Here is a tiny trained network, its code and every weight. The questions are about switching its units off for an input and a class, where a switched-off unit gives its printed mean instead of its output.

import numpy as np


def w(rows, s, z=0):
    codes = np.array(rows[::2]) - 128.0
    scale = np.full(codes.shape[1], s)
    scale[-1] = z or s
    return codes * scale


def f(y):
    return np.maximum(y, 0)


def log_softmax(a):
    a = a - a.max(-1, keepdims=True)
    return a - np.log(np.exp(a).sum(-1, keepdims=True))


def net(x, mask):
    res = np.array(x, float).reshape(1, 6) / 4 @ E
    y = f(res @ A[0][:, :-1].T + A[0][:, -1])
    res = res + np.where(mask, y, B[0][:, -1]) @ B[0][:, :-1]
    return log_softmax(res[-1] @ U[:, :-1].T + U[:, -1])


A, B = {}, {}
E = w([
[132,110,85,120,127],'x0',
[116,148,116,160,142],'x1',
[138,62,203,127,173],'x2',
[115,51,155,2,203],'x3',
[150,197,204,157,171],'x4',
[131,71,187,54,157],'x5',
],0.0085)
A[0] = w([
[176,181,199,176,155,243],'N0',
[148,111,228,202,157,249],'N1',
[7,72,177,102,142,251],'N2',
[235,176,100,176,156,250],'N3',
[135,174,126,161,67,160],'N4',
[137,153,107,115,60,41],'N5',
[127,157,184,163,98,153],'N6',
[91,91,132,39,151,240],'N7',
[98,132,111,176,99,24],'N8',
[72,101,49,98,92,249],'N9',
[41,114,65,147,12,218],'N10',
[166,174,138,124,166,118],'N11',
[100,188,193,143,158,196],'N12',
[123,113,67,183,49,94],'N13',
],0.011,0.0028)
B[0] = w([
[29,128,39,138,148,235],'N0',
[29,68,94,174,218,236],'N1',
[209,74,204,144,202,235],'N2',
[3,181,134,141,68,222],'N3',
[27,119,113,104,109,218],'N4',
[189,158,111,137,79,168],'N5',
[78,162,192,194,116,188],'N6',
[176,117,215,158,198,251],'N7',
[71,159,126,143,91,171],'N8',
[160,113,162,29,166,226],'N9',
[180,158,110,10,98,254],'N10',
[113,141,125,187,100,165],'N11',
[37,144,59,190,142,206],'N12',
[176,168,129,82,51,226],'N13',
],0.0068,0.0088)
U = w([
[185,115,209,102,172,254],'0',
[39,179,163,254,153,161],'1',
[146,190,117,82,37,21],'2',
],0.0085,0.0027)

Each question gives the input, the list of numbers given to net, and the class t.
The units are the neurons (one row each of A and B). Each row of codes is followed by its name. A weight is (code - 128) times the scale printed after its matrix; where a second scale follows, it is the last column's (A, B and U).
mask holds one flag per neuron, in row order. A switched-off neuron (its flag False) gives its mean, the last column of its row in B, instead of its output. The means were averaged over made-up inputs and are rounded, as every weight is.
A unit's drop is (log p(t) with every unit on - log p(t) with that unit switched off) / (log p(t) with every unit on - log p(t) with every unit switched off).
The circuit of an input: a set's keep is (log p(t) with only the set's units on - log p(t) with every unit switched off) / (log p(t) with every unit on - log p(t) with every unit switched off). Starting from the 12 units with the biggest drops (on a tie, the unit counted first), units are removed one at a time, each time the one whose removal leaves the highest keep (on an exact tie, the one counted first), for as long as the keep stays at least 0.8.
circuit, biggest first: the units of the circuit, biggest drop first
k most important neurons: the k neurons with the biggest drops, biggest first
drop when u is switched off: that unit's drop, to one decimal
input [-3,0,-5,-2,1,3], class 2: circuit, biggest first : (N1)
input [0,-2,6,6,8,1], class 1: circuit, biggest first : (N1 N12)
input [5,3,8,-7,-5,5], class 0: circuit, biggest first : (N3 N12)
input [5,-4,-2,6,-7,-7], class 0: circuit, biggest first : (N9 N7)
input [3,5,-4,-3,2,3], class 2: circuit, biggest first : (N1 N7)
input [-4,7,5,-6,-6,-4], class 2: circuit, biggest first : (N10 N13)
input [2,-3,1,4,-8,-8], class 0: 3 most important neurons : (N9 N3 N0)
input [3,-5,-5,5,2,-8], class 2: 3 most important neurons : (N2 N7 N1)
input [7,7,4,-8,-2,-2], class 2: drop when N13 is switched off : 0.2
input [-7,-6,8,1,3,2], class 1: drop when N1 is switched off : 0.2
input [3,8,-7,4,-2,2], class 0: drop when N9 is switched off : 0.1
input [-5,3,-6,6,-5,-1], class 0: drop when N13 is switched off : 0.0
